Here is a tiny trained network, its code and every weight. The questions are about switching its units off for an input and a target symbol, where a switched-off unit gives its printed mean instead of its output.

import numpy as np


def w(rows, s, z=0):
    codes = np.array(rows[::2]) - 128.0
    scale = np.full(codes.shape[1], s)
    scale[-1] = z or s
    return codes * scale


def norm(h):
    return h / np.sqrt((h * h).mean(-1, keepdims=True) + 1e-5)


def f(y):
    return np.maximum(y, 0)


def softmax(a):
    e = np.exp(a - a.max(-1, keepdims=True))
    return e / e.sum(-1, keepdims=True)


def log_softmax(a):
    a = a - a.max(-1, keepdims=True)
    return a - np.log(np.exp(a).sum(-1, keepdims=True))


def net(x, mask):
    ids = ['ΘΞΣΩδμ'.index(c) for c in x.split()]
    T = len(ids)
    res = E[ids] + P[:T]
    u = 0
    for l in range(3):
        q, k, v = (norm(res) @ M[l].T for M in (Q, K, V))
        z = softmax(np.where(np.tri(T) > 0, q @ k.T / 4**0.5, -1e9)) @ v
        res = res + np.where(mask[u], z, O[l][:, -1]) @ O[l][:, :-1]
        u += 1
        y = f(norm(res) @ A[l][:, :-1].T + A[l][:, -1])
        res = res + np.where(mask[u : u + 4], y, B[l][:, -1]) @ B[l][:, :-1]
        u += 4
    return log_softmax(norm(res)[-1] @ U[:, :-1].T + U[:, -1])


Q, K, V, O, A, B = {}, {}, {}, {}, {}, {}
E = w([
[122,128,121,118,121,188,140,139,130,132],'Θ',
[131,136,96,102,123,136,164,142,117,143],'Ξ',
[145,136,164,85,162,165,152,138,110,163],'Σ',
[140,172,146,184,83,48,32,130,86,63],'Ω',
[93,123,126,89,130,134,131,142,121,127],'δ',
[132,92,202,158,114,58,125,82,100,7],'μ',
],0.013)
P = w([
[116,144,145,35,68,171,171,1,8,160],'0',
[161,111,167,159,159,84,150,179,90,122],'1',
[132,73,135,119,161,66,91,70,111,177],'2',
[152,127,121,126,196,91,96,98,149,115],'3',
[108,159,140,189,135,135,131,96,133,92],'4',
[125,138,131,179,141,102,144,159,110,102],'5',
[128,101,116,160,109,114,113,108,124,124],'6',
],0.0081)
Q[0] = w([
[36,237,138,197,149,129,192,168,151,99],'L0H1',
[130,128,104,148,58,114,107,119,92,54],'L0H1',
[193,128,202,143,254,121,123,218,67,149],'L0H1',
[107,62,41,119,64,141,138,245,135,86],'L0H1',
],0.0074)
K[0] = w([
[143,53,154,178,121,98,140,194,87,176],'L0H1',
[148,124,124,151,132,74,77,113,175,89],'L0H1',
[66,111,104,113,49,142,117,2,38,176],'L0H1',
[124,71,81,108,194,111,51,93,210,165],'L0H1',
],0.0074)
V[0] = w([
[95,60,134,83,151,238,130,149,134,130],'L0H1',
[109,199,35,85,52,135,72,227,54,212],'L0H1',
[1,79,6,192,36,133,120,137,176,54],'L0H1',
[8,216,216,116,93,153,36,169,135,139],'L0H1',
],0.0055)
O[0] = w([
[104,195,243,144,140,10,105,82,77,52,119],'L0H1',
[187,231,81,58,80,130,73,41,255,104,149],'L0H1',
[46,81,44,227,132,112,151,13,223,127,2],'L0H1',
[70,247,157,160,193,98,6,170,196,208,153],'L0H1',
],0.0057,0.007)
A[0] = w([
[128,127,154,162,79,120,105,100,72,104,110],'L0N1',
[94,147,127,57,145,169,134,165,118,183,223],'L0N2',
[151,130,72,103,136,196,153,164,231,255,1],'L0N3',
[110,153,56,175,114,130,89,164,178,164,19],'L0N4',
],0.0091,0.0036)
B[0] = w([
[145,208,151,135,100,84,115,156,231,92,178],'L0N1',
[193,44,41,151,235,119,162,229,186,110,254],'L0N2',
[211,67,85,254,163,12,86,133,209,61,177],'L0N3',
[158,5,116,160,159,180,154,247,79,137,162],'L0N4',
],0.0065,0.0089)
Q[1] = w([
[206,56,143,129,238,103,86,99,167,149],'L1H1',
[124,176,44,178,43,118,1,192,145,207],'L1H1',
[7,123,117,212,138,89,142,167,51,73],'L1H1',
[130,104,30,193,123,172,63,224,79,83],'L1H1',
],0.0074)
K[1] = w([
[126,130,126,15,96,193,54,75,47,64],'L1H1',
[156,191,73,208,174,105,13,182,253,138],'L1H1',
[91,25,231,183,97,58,107,171,105,117],'L1H1',
[191,74,108,160,148,2,56,202,114,89],'L1H1',
],0.0064)
V[1] = w([
[104,49,239,122,162,228,70,21,201,209],'L1H1',
[223,236,114,204,131,214,90,203,219,172],'L1H1',
[193,11,97,125,184,163,230,176,150,193],'L1H1',
[206,239,122,243,2,149,177,93,57,139],'L1H1',
],0.0046)
O[1] = w([
[146,83,137,172,161,92,71,229,3,167,1],'L1H1',
[125,93,194,116,140,32,221,56,73,47,187],'L1H1',
[115,138,89,90,159,234,185,135,11,114,110],'L1H1',
[185,7,238,82,51,162,34,7,164,165,109],'L1H1',
],0.0053,0.0069)
A[1] = w([
[60,107,46,201,51,184,73,158,93,154,233],'L1N1',
[117,63,51,164,98,163,209,138,81,208,219],'L1N2',
[160,201,228,148,39,62,65,113,76,57,83],'L1N3',
[92,34,137,254,141,179,109,169,161,140,250],'L1N4',
],0.0073,0.0016)
B[1] = w([
[18,166,185,38,236,124,242,84,12,74,143],'L1N1',
[30,43,76,205,185,168,28,66,158,152,154],'L1N2',
[254,69,99,124,63,95,15,78,249,126,254],'L1N3',
[135,122,13,97,147,122,113,227,38,172,228],'L1N4',
],0.0064,0.0058)
Q[2] = w([
[143,94,95,224,70,54,71,134,122,94],'L2H1',
[146,7,195,102,123,144,163,161,38,150],'L2H1',
[102,171,126,48,175,195,122,54,207,226],'L2H1',
[174,99,254,95,120,81,137,90,175,247],'L2H1',
],0.0087)
K[2] = w([
[172,55,102,174,161,49,89,193,159,124],'L2H1',
[174,58,245,99,76,108,156,129,62,78],'L2H1',
[91,226,149,110,53,170,158,2,204,146],'L2H1',
[237,177,198,86,145,138,95,73,161,227],'L2H1',
],0.0093)
V[2] = w([
[134,62,167,101,199,92,91,111,179,218],'L2H1',
[134,222,205,207,132,66,80,138,59,149],'L2H1',
[193,94,57,192,74,163,195,2,173,97],'L2H1',
[132,136,111,176,176,131,98,53,222,104],'L2H1',
],0.0051)
O[2] = w([
[195,53,143,174,182,121,154,172,159,170,149],'L2H1',
[78,155,227,128,78,54,126,190,145,140,3],'L2H1',
[118,119,86,77,150,184,2,112,191,180,52],'L2H1',
[86,111,59,209,129,112,69,168,174,159,103],'L2H1',
],0.0064,0.003)
A[2] = w([
[67,111,115,132,141,156,99,177,128,185,3],'L2N1',
[128,131,103,83,146,167,107,151,122,219,82],'L2N2',
[86,176,250,110,40,106,76,14,231,121,177],'L2N3',
[75,152,69,145,170,153,184,158,163,117,35],'L2N4',
],0.013,0.0025)
B[2] = w([
[116,124,168,182,96,116,123,164,67,156,146],'L2N1',
[30,95,141,151,83,134,136,75,97,120,161],'L2N2',
[233,149,201,237,75,146,192,6,23,141,255],'L2N3',
[88,178,187,139,78,91,73,84,177,170,228],'L2N4',
],0.012,0.007)
U = w([
[186,120,207,195,112,110,141,73,69,149,7],'Θ',
[86,111,104,72,141,218,122,110,148,65,145],'Ξ',
[154,163,151,65,163,135,175,234,32,95,175],'Σ',
[199,66,90,98,135,121,80,253,206,157,121],'Ω',
[71,222,185,111,119,85,110,182,187,173,173],'δ',
[45,91,168,158,158,148,117,193,57,218,153],'μ',
],0.0048,0.002)

Each question gives the input, a string of symbols that net reads in full, and the target symbol t.
The units are the heads (4 rows each of Q, K, V and O) and the neurons (one row each of A and B). Each row of codes is followed by its name. A weight is (code - 128) times the scale printed after its matrix; where a second scale follows, it is the last column's (O, A, B and U).
mask holds one flag per unit, layer by layer, with each layer's heads first. A switched-off unit (its flag False) gives its mean, the last column of its rows in O or B, instead of its output. The means were averaged over made-up inputs and are rounded, as every weight is.
A unit's drop is (log p(t) with every unit on - log p(t) with that unit switched off) / (log p(t) with every unit on - log p(t) with every unit switched off).
The circuit of an input: a set's keep is (log p(t) with only the set's units on - log p(t) with every unit switched off) / (log p(t) with every unit on - log p(t) with every unit switched off). Starting from the 12 units with the biggest drops (on a tie, the unit counted first), units are removed one at a time, each time the one whose removal leaves the highest keep (on an exact tie, the one counted first), for as long as the keep stays at least 0.8.
circuit, biggest first: the units of the circuit, biggest drop first
unit that matters most: the unit with the biggest drop
k most important neurons: the k neurons with the biggest drops, biggest first
k most important neurons of layer l: the k neurons of layer l with the biggest drops, biggest first
drop when u is switched off: that unit's drop, to one decimal
input μ Σ Ω Ω Σ Ω, target Σ: 3 most important neurons : (L0N4, L0N2, L1N1)
input μ Ξ δ δ δ Ω Ξ, target δ: most important neuron of layer 1 : (L1N3)
input Ω Ξ Ω μ δ μ μ, target Σ: 3 most important neurons : (L1N4, L0N2, L0N3)
input Σ δ Ω Ξ δ, target δ: 2 most important neurons : (L2N4, L2N3)
input μ Ω Ω Θ Σ Σ μ, target Ω: circuit, biggest first : (L0H1, L1N4, L2N3)
input δ Σ Σ Ω Ω μ δ, target Ω: 3 most important neurons : (L0N3, L0N2, L2N3)
input Ω Ξ δ δ Σ Ξ, target δ: circuit, biggest first : (L2N4, L2N3, L1N3)
input Σ Ω Σ Ω, target Ω: circuit, biggest first : (L0H1, L2N3)
input Ω Θ μ Σ Ξ Ω Σ, target Ω: 2 most important neurons of layer 0 : (L0N3, L0N2)
input Ω Ω Ω Ξ Ω, target μ: 2 most important neurons of layer 2 : (L2N4, L2N3)
input Σ Σ Ω Σ Ω μ Ω, target Σ: 2 most important neurons : (L0N4, L1N4)
input Ω Σ μ Ξ δ μ, target Ω: 2 most important neurons of layer 0 : (L0N1, L0N2)
input Ξ Σ μ Θ μ Ω Σ, target Ξ: 2 most important neurons : (L2N3, L2N2)
input Ω μ δ Ξ, target Ω: circuit, biggest first : (L2N3)
input Σ δ Ξ μ Σ Θ Θ, target μ: 2 most important neurons of layer 1 : (L1N2, L1N4)
input Σ Ω Ξ Θ Ω, target Ω: 2 most important neurons of layer 1 : (L1N3, L1N4)
input δ Ω Σ Σ, target δ: 2 most important neurons : (L2N4, L2N3)
input δ Θ Σ Θ δ Θ, target Σ: 2 most important neurons of layer 2 : (L2N3, L2N4)
input δ Ω Ξ δ Ξ, target Ω: 2 most important neurons : (L0N3, L2N3)
input δ Ξ Ω Ω Σ, target δ: unit that matters most : L1H1
input Ω Θ Σ Ω δ Ω Ω, target μ: 2 most important neurons of layer 1 : (L1N2, L1N4)
input Σ Ω Ξ Σ δ Θ, target Ξ: 2 most important neurons : (L2N3, L1N2)
input Σ μ Ξ, target Σ: drop when L1N2 is switched off : 0.0
input μ Ξ μ Σ δ Ω Σ, target μ: drop when L0H1 is switched off : 0.6
